Each row has a name. Each piece below is followed by the name of the row it came from, unless a question asks for something else. Each question is about the rows just above it.

[-1.05 -0.93 -1.43 -0.89 -1.11 -1.63 -1.49 -1.69 -1.56 -1.12 -1.38 -1.22
 -1.12 -1.05 -1.20 -0.94 -1.16 -1.46 -0.88 -1.75 -1.36 -1.06 -1.14 -1.30
 -1.38 -1.71 -1.24 -1.05 -1.05 -1.04 -1.44 -1.09 -1.16 -0.91 -1.24 -1.23
 -1.18 -1.17 -1.62 -1.51 -1.64 -1.36 -1.59 -1.00 -0.91 -1.25 -0.90 -1.34
 -1.11] : nipi
[-1.57 -3.15  3.86 -3.74 -0.74  6.66  4.69  7.53  5.65 -0.44  3.06  0.80
 -0.62 -1.49  0.64 -3.12 -0.12  4.32 -3.95  8.28  2.86 -1.54 -0.28  2.06
  3.24  7.69  1.23 -1.57 -1.66 -1.61  4.07 -0.90  0.15 -3.40  1.14  0.93
  0.31  0.18  6.57  4.94  6.79  2.99  6.08 -2.37 -3.49  1.18 -3.62  2.56
 -0.65] : biz
[-1.11 -1.00 -1.45 -0.96 -1.17 -1.61 -1.51 -1.68 -1.57 -1.17 -1.41 -1.27
 -1.18 -1.11 -1.24 -1.01 -1.22 -1.48 -0.96 -1.75 -1.37 -1.13  3.39  2.06
  3.24  7.67 -1.28 -1.11 -1.12 -1.10 -1.45 -1.14 -1.20 -0.98 -1.28 -1.28
 -1.23 -1.22 -1.62 -1.53 -1.62 -1.38 -1.58 -1.08 -0.98 -1.30 -0.97 -1.37
 -1.16] : bola
[ 4.42  5.67  0.10  6.13  3.76 -2.13 -0.56 -2.81 -1.32  3.51  0.75  2.54
  3.66  4.35  2.65  5.65  3.28 -0.26  6.31 -3.40  0.88  4.40  3.39  2.06
  3.24  7.68  1.23  4.42  4.50  4.44 -0.07  3.88  3.04  5.86  2.26  2.44
  2.93  3.02 -2.05 -0.75 -2.23  0.79 -1.67  5.06  5.94  2.24  6.04  1.14
  3.68] : kot
[-1.05 -0.93 -1.44 -0.89 -1.11 -1.62 -1.50 -1.70 -1.57 -1.12 -1.39 -1.23
 -1.13 -1.05 -1.20 -0.94 -1.17 -1.46 -0.88 -1.76 -1.35 -1.07 -1.14 -1.30
 -1.38 -1.72 -1.24 -1.05 -1.06 -1.04 -1.44 -1.09 -1.16 -0.91 -1.24 -1.24
 -1.18 -1.17 -1.63 -1.52 -1.63 -1.36 -1.58 -1.01 -0.91 -1.26 -0.90 -1.35
 -1.11] : Komir
[-1.57 -3.15  3.86 -3.74 -0.74  6.66  4.69  7.53  5.65 -0.44  3.06  0.80
 -0.62 -1.49  0.64 -3.12 -0.12  4.32 -3.95  8.28  2.86 -1.54 -0.28  2.06
  3.24  7.69  1.23 -1.57 -1.66 -1.61  4.07 -0.90  0.15 -3.40  1.14  0.93
  0.31  0.18  6.57  4.94  6.79  2.99  6.08 -2.37  0.19  1.55  0.17  2.12
  1.12] : sak
[-1.09 -0.97 -1.45 -0.94 -1.15 -1.62 -1.50 -1.69 -1.57 -1.15 -1.40 -1.25
 -1.16 -1.09 -1.23 -0.99 -1.20 -1.48 -0.93 -1.75 -1.37 -1.10 -1.17 -1.32
 -1.40 -1.71 -1.27 -1.09 -1.09 -1.08 -1.46 -1.13 -1.19 -0.95 -1.27 -1.26
 -1.21 -1.20 -1.63 -1.52 -1.63 -1.38 -1.59 -1.04 -0.96 -1.28 -0.95 -1.36
 -1.15] : Tes
[-1.57 -3.15  3.86 -3.74 -0.74  6.66  4.69  7.53  5.65 -0.44  3.06  0.80
 -0.62 -1.49  0.64 -3.12 -0.12  4.32 -3.95  8.28  2.86 -1.54 -0.28  2.06
  3.24  7.69  1.23 -1.57 -1.66 -1.61  4.07 -0.90  0.15 -1.04  1.14  0.93
  0.31  0.18  6.57  4.94  6.79 -1.36  6.08 -2.37 -3.49  1.18 -3.62  2.56
 -0.65] : liteg
[ 4.86  6.29 -0.09  6.83  4.10 -2.65 -0.85 -3.43 -1.72  3.82  0.65  2.70
  3.99  4.77  2.83  6.27  3.54 -0.51  7.03 -4.11  0.81  4.84  3.68  1.54
  0.47 -3.57  2.30  4.86  4.95  4.89 -0.29  4.24  3.28  6.51  2.39  2.59
  3.14  3.26 -2.56 -1.07 -2.76  0.69 -2.12  5.60  6.60  2.36  6.71  1.09
  4.02] : dab
After [4.42 4.50 4.44], its row goes on with
[-0.07  3.88  3.04  5.86  2.26  2.44  2.93  3.02 -2.05 -0.75 -2.23  0.79
 -1.67  5.06  5.94  2.24  6.04  1.14  3.68]
which: [-1.69 -1.57 -1.15 -1.40]
Tes
The rest of the row after [-1.37 -1.13]:
[ 3.39  2.06  3.24  7.67 -1.28 -1.11 -1.12 -1.10 -1.45 -1.14 -1.20 -0.98
 -1.28 -1.28 -1.23 -1.22 -1.62 -1.53 -1.62 -1.38 -1.58 -1.08 -0.98 -1.30
 -0.97 -1.37 -1.16]
Shuffled biz with one entry gone: [ 6.57 -1.57 -1.66  3.06 -3.95 -3.15 -0.12  2.86 -1.57  2.06  0.64 -0.90
  0.93  2.56 -1.61  4.94 -3.49  0.31  0.80  0.15 -3.62  6.79  7.69  3.86
  0.18 -0.74  6.66  1.23 -3.74 -0.28  4.07 -2.37  5.65 -0.65  1.14  2.99
 -3.12 -0.62  4.32 -0.44  1.18 -1.49  8.28  4.69 -1.54  6.08 -3.40  7.53], missing
[3.24]
[-0.96 -1.75 -1.37 -1.13  3.39  2.06  3.24  7.67 -1.28] is in which row?
bola
Go on from [3.39 2.06 3.24 7.68] to the end of its row.
[ 1.23  4.42  4.50  4.44 -0.07  3.88  3.04  5.86  2.26  2.44  2.93  3.02
 -2.05 -0.75 -2.23  0.79 -1.67  5.06  5.94  2.24  6.04  1.14  3.68]
What comes right after [2.93] in the named rows?
[3.02]

[ 0.31  2.32 -0.92 -0.61  3.54  2.99  1.02 -1.51  0.05] = mik
[ 4.32 -2.79 -6.53  0.81 -0.87 -0.19 -2.92  1.31  0.95] = kag
[ 1.16 -1.56 -4.52 -0.98 -0.94  0.60 -3.84 -0.99 -5.38] = Tekeb
[ 5.54  1.55  5.53 -0.62  3.54  2.99  1.02  2.00  0.35] = sili
Right after [5.53] comes
[-0.62]
Which entry of Tekeb is missing from [-5.38  0.60 -0.98 -0.94  1.16 -3.84 -4.52 -1.56]?
[-0.99]
The rest of the row after [-0.61  3.54  2.99  1.02]:
[-1.51  0.05]
Which row holds [-0.61  3.54  2.99  1.02 -1.51]?
mik
[-3.84 -0.99] is in which row?
Tekeb

[-0.15 -3.66  4.53 -3.17  5.83  1.53  4.05 -4.15 -0.46  0.88] : dep
[-4.15  1.53  4.53 -3.17 -0.15 -3.66  5.83  4.05 -5.88  4.20] : Muz
[-0.33  4.11 -3.62 -1.63 -7.14 -4.79 -2.17  2.56  3.38 -7.74] : reva
[ 1.34 -2.34 -0.79  1.69  7.90 -4.64 -0.75 -2.34  3.39 -2.25] : Dez
[-1.66 -2.73 -7.14 -1.63  2.55 -4.79 -3.62  2.56 -7.15 -3.52] : vedub
[ 5.01 -3.09 -3.23 -0.12  1.24 -5.81  3.03 -4.11 -0.63  4.00] : soruz
[ 0.98  4.55 -2.62  2.95  3.72 -0.02 -3.76  7.12 -0.21 -0.68] : getu
which: [-0.15 -3.66  4.53 -3.17  5.83  1.53  4.05 -4.15]
dep
The entry that follows [-4.64]:
[-0.75]
vedub without one entry, shuffled: [ 2.56  2.55 -4.79 -7.14 -3.62 -2.73 -7.15 -1.63 -3.52]. Gone:
[-1.66]
The row with [-7.14 -1.63  2.55 -4.79 -3.62  2.56] is
vedub
What comes right after [2.95] in the named rows?
[3.72]
Shuffled vedub with one entry gone: [-2.73  2.56  2.55 -1.66 -7.15 -3.52 -1.63 -4.79 -3.62], missing
[-7.14]

[ 1.23 -1.62 -0.19  0.58  0.65  0.00  1.10 -0.43 -0.43 -0.14 -0.88 -0.02
 -0.91  0.12 -0.40 -1.28 -0.34 -1.05  0.75 -0.62 -1.07 -0.06 -0.78  0.00
  0.02  0.49  0.97 -1.66 -0.67  1.02 -0.30 -0.45 -1.31 -0.93 -1.53 -0.09
  0.71  0.25  0.74 -1.03 -1.53 -0.32  0.10 -0.53 -1.46 -0.39 -0.80  0.13
 -0.42  0.48  0.39 -0.56 -0.40 -1.23  0.32 -0.79 -1.37  0.23] : Tadar
[ 3.13 -2.48 -1.78  4.01  2.71  2.31  4.87  3.95 -2.43 -0.86 -1.50 -0.53
 -0.11 -1.62  0.90 -6.06  0.97 -0.54  5.26 -0.50 -2.80  1.33 -4.99  1.95
 -0.31  6.99  3.27 -5.01 -0.65  1.99  1.55  0.39 -4.04 -2.46  1.00  5.18
  2.52  7.57  4.58  0.51 -3.71  1.51  1.08  3.83  2.07 -3.60 -1.12 -1.47
 -4.32  6.36  2.05  2.58 -3.14 -4.30  0.87  3.40 -5.89  0.05] : Tela
[-4.45  1.51 -1.96  0.88  0.64  2.76 -2.02 -2.88  0.23 -4.92 -2.72 -3.49
 -2.27 -4.11  2.66 -1.40 -4.30 -0.16 -0.52 -1.17  0.58 -2.35 -4.25 -2.20
 -4.06  1.46 -1.74  0.10 -2.76 -5.27 -0.01  2.91 -1.48 -1.97  0.77 -0.78
 -2.57 -0.23 -3.28 -1.41  2.85 -3.11  0.89 -1.73  2.63 -3.33 -2.84 -1.43
 -4.50  0.05 -0.58 -2.04 -5.20 -0.78 -1.21  1.65 -0.08 -1.83] : Pazi
[-0.51 -1.17 -1.76  2.12  2.22  3.86 -0.94 -4.32  0.40 -5.75 -3.94 -2.95
 -2.57 -4.21  3.08 -2.58 -5.78 -1.55  0.30 -2.90  1.11 -2.50 -4.87 -2.83
 -4.50  1.05 -1.77 -1.21 -4.02 -5.06  1.04  3.72 -2.94 -3.48 -0.84 -0.93
 -1.59 -1.35 -3.82 -3.01  2.00 -4.18  2.23 -3.72  1.61 -3.30 -4.21 -0.36
 -5.26  0.37  0.26 -2.91 -5.38 -1.89  0.02  0.60 -1.00 -1.35] : mifon
[-3.19 -0.83  1.34 -3.20 -4.63 -4.73 -2.89  2.12  0.87 -0.77 -0.51  0.47
  1.74  1.34 -0.26  0.96  3.44 -0.94 -1.62  0.06 -4.41 -3.76 -0.23 -2.91
  2.33 -1.10 -0.64  0.32 -0.76 -2.36 -1.22 -1.49  0.34 -0.12  1.48 -2.35
 -1.17  0.05  1.61  0.37 -0.96 -1.08 -2.25  1.80  0.67  1.34 -0.19 -1.01
 -0.04 -0.55 -0.63 -1.00  0.41 -0.98 -1.39 -1.36 -0.67  0.54] : kosag
[-0.57 -0.19 -2.60  0.18 -1.13 -0.79  1.00  5.87 -5.06  0.20  1.06  1.79
  5.81 -2.71 -2.28 -5.50  1.61 -0.26  1.41 -3.76  1.59  1.93 -1.63  0.51
 -0.81 -0.34 -5.11 -2.88  0.58 -1.16  4.41 -1.64 -2.35 -2.39  4.36  6.33
  0.66  3.14 -0.20  2.61 -4.44  2.45 -0.46  2.85  4.77 -2.39  0.67 -2.64
 -3.85  3.19 -0.91  5.49  0.91 -3.32 -0.05  2.67 -5.42 -2.38] : Nuzas
[-1.09 -0.32 -2.92 -2.55 -3.79 -3.27 -1.25  4.47 -4.08  0.89  1.29 -1.63
  0.92 -1.91 -3.14 -2.38  2.61  1.10 -0.88  0.92 -2.66  0.49 -1.45  1.12
 -0.41  1.15 -1.48 -1.29  1.50 -0.47 -1.76 -3.83 -0.27  0.42  2.89  2.47
 -1.91  3.88  1.33  2.74 -2.61  2.41 -3.90  4.52  1.90 -2.81  1.58 -4.42
 -1.56  0.71 -2.64  2.96 -0.92 -1.31 -3.31  2.13 -2.90 -2.79] : teban
[ 3.14 -2.42 -0.25  0.36  0.44 -0.98  2.20  1.30 -1.66  1.79  0.24  1.20
  0.27  0.98 -2.04 -1.90  1.17 -1.03  1.19 -0.68 -1.08  1.39  0.36  1.21
  1.08  0.07  1.02 -2.44  0.48  3.12  0.03 -2.04 -1.31 -0.59 -1.52  1.26
  1.70  0.93  1.88 -0.23 -3.48  1.31 -0.46  0.47 -2.11  0.08  0.31  0.03
  0.58  0.88  0.30  1.02  1.40 -1.53  0.58 -0.97 -2.35  0.29] : saz
[-4.45  1.51 -1.96  0.88  0.64  2.76 -2.02 -2.88  0.23 -4.92 -2.72 -3.49
 -2.27 -4.11  2.66 -1.40 -4.30 -0.16 -0.52 -1.17  0.58 -2.35 -4.25 -2.20
 -4.06  1.46  0.57  0.10 -2.76 -5.27 -0.01  2.91 -1.48 -1.97  0.77 -2.34
 -2.57 -0.23 -3.28 -1.41  2.85 -3.11  0.89 -1.73  2.63 -3.33 -2.84 -1.43
 -4.50  0.05 -0.58 -2.04 -5.20 -0.78 -1.21  1.65 -1.51 -1.83] : nadoz
Which row holds [-4.45  1.51 -1.96  0.88  0.64  2.76 -2.02 -2.88  0.23 -4.92 -2.72 -3.49
 -2.27 -4.11  2.66 -1.40 -4.30 -0.16 -0.52 -1.17  0.58 -2.35 -4.25 -2.20
 -4.06  1.46 -1.74  0.10 -2.76 -5.27 -0.01  2.91 -1.48 -1.97  0.77 -0.78
 -2.57 -0.23 -3.28 -1.41  2.85 -3.11  0.89 -1.73  2.63 -3.33 -2.84 -1.43
 -4.50  0.05 -0.58 -2.04 -5.20 -0.78 -1.21  1.65 -0.08 -1.83]?
Pazi
Go on from [ 1.23 -1.62 -0.19] to the end of its row.
[ 0.58  0.65  0.00  1.10 -0.43 -0.43 -0.14 -0.88 -0.02 -0.91  0.12 -0.40
 -1.28 -0.34 -1.05  0.75 -0.62 -1.07 -0.06 -0.78  0.00  0.02  0.49  0.97
 -1.66 -0.67  1.02 -0.30 -0.45 -1.31 -0.93 -1.53 -0.09  0.71  0.25  0.74
 -1.03 -1.53 -0.32  0.10 -0.53 -1.46 -0.39 -0.80  0.13 -0.42  0.48  0.39
 -0.56 -0.40 -1.23  0.32 -0.79 -1.37  0.23]
which: [-0.20  2.61 -4.44  2.45]
Nuzas

[-2.82  0.40 -0.04  1.01  0.95 -0.47 -0.87 -0.16  0.36 -1.20 -1.22 -1.13]  fodi
[-4.00 -3.67  4.04 -0.87  3.15 -2.17 -0.48 -3.93  3.41 -2.47  4.55 -2.51]  mebo
[-0.90 -0.16  0.36 -0.48 -2.17  1.08  3.15  0.35  0.36 -1.20 -1.22 -1.20]  vav
[ 7.71  0.91 -0.11  0.92  0.75 -0.53  2.43 -1.34  0.78 -1.13 -2.33  2.18]  bakun
Right after [-2.47] comes
[4.55]
which: [ 3.15 -2.17 -0.48 -3.93]
mebo
The entry that follows [1.08]:
[3.15]
Shuffled bakun with one entry gone: [ 0.91  0.78  2.43  2.18 -1.13  7.71 -0.53 -2.33  0.75 -1.34  0.92], missing
[-0.11]
which: [-0.87 -0.16  0.36]
fodi
The entry that follows [-0.47]:
[-0.87]
What comes right after [7.71] in the named rows?
[0.91]

[-1.09  0.53 -1.03  0.20 -1.12  0.28 -0.03  0.61 -0.24] : fos
[ 0.66 -1.58  0.35 -0.87  0.86 -1.13 -1.07  0.43  5.34] : Zugo
[-1.10 -0.22 -0.91  0.09 -0.91  0.07  0.51  1.21  2.89] : fale
[-1.09  0.53 -1.03  0.20 -1.12 -0.48 -0.65 -1.82 -1.83] : sef
[-1.10 -0.22  2.27 -1.33  1.98 -2.28 -1.76  0.04  6.31] : Toteg
[ 0.63 -1.34  1.63 -0.87  0.87 -1.08 -1.04  0.86  3.93] : repa
Shuffled sef with one entry gone: [-1.82 -1.12 -0.65 -1.03  0.20 -1.09  0.53 -0.48], missing
[-1.83]
After [-0.87  0.87], its row goes on with
[-1.08 -1.04  0.86  3.93]
Which row holds [-1.10 -0.22 -0.91  0.09 -0.91  0.07  0.51  1.21  2.89]?
fale
which: [-0.91  0.09 -0.91  0.07  0.51  1.21  2.89]
fale

[ 5.08  4.48  2.01  0.64  0.19  0.01  0.03 -0.10 -0.03] -> Suto
[ 0.02 -0.05  0.11  0.14  7.23  3.38  5.51  7.22  5.09] -> Lim
[ 4.89  3.16  1.00  0.28  0.09  0.02 -0.04  0.01  0.05] -> Tuni
[-0.08 -0.05  0.08  0.05  0.17  0.50  1.58  3.63  5.90] -> Bomiv
[ 0.09 -0.05  0.08  0.05  0.17  0.50  1.58  3.63  5.90] -> zap
[ 0.08 -0.05  0.08  0.84  0.13  0.21  0.03 -0.05 -0.01] -> rizo
Lim without one entry, shuffled: [ 0.11  0.14  3.38  5.51  5.09 -0.05  7.23  0.02]. Gone:
[7.22]
What comes right after [0.13] in the named rows?
[0.21]
The rest of the row after [ 0.09 -0.05  0.08]:
[0.05 0.17 0.50 1.58 3.63 5.90]

[-7.28 -0.55 -0.63 -0.32  0.61  3.59 -0.16 -4.86 -2.56 -2.15 -4.28  6.72
  7.23  1.85 -0.16  1.32  0.93 -0.66 -2.27  5.30 -2.96  0.46  3.85 -3.55
  6.90 -4.66  5.17 -0.98] : lipi
[-5.25 -7.23  0.66 -4.27 -1.85 -7.05 -3.95  5.09 -2.42 -5.68 -4.28  6.72
  7.23  1.86 -0.38 -7.17  6.91 -1.51  5.62  4.41  7.47  7.37 -2.08  1.64
 -6.32  4.98  4.94 -6.77] : kigo
[-7.50  1.50  5.12  4.09  5.69 -1.02  2.37  2.96 -0.06  2.29  6.76 -6.43
 -6.55  6.90 -2.99 -5.86  6.55 -0.36 -0.42 -1.56  3.17 -7.41 -2.07  1.64
 -6.32  4.98  2.20  0.08] : Ralef
Go on from [-4.28  6.72  7.23  1.86] to the end of its row.
[-0.38 -7.17  6.91 -1.51  5.62  4.41  7.47  7.37 -2.08  1.64 -6.32  4.98
  4.94 -6.77]
After [-2.07  1.64 -6.32  4.98], its row goes on with
[2.20 0.08]

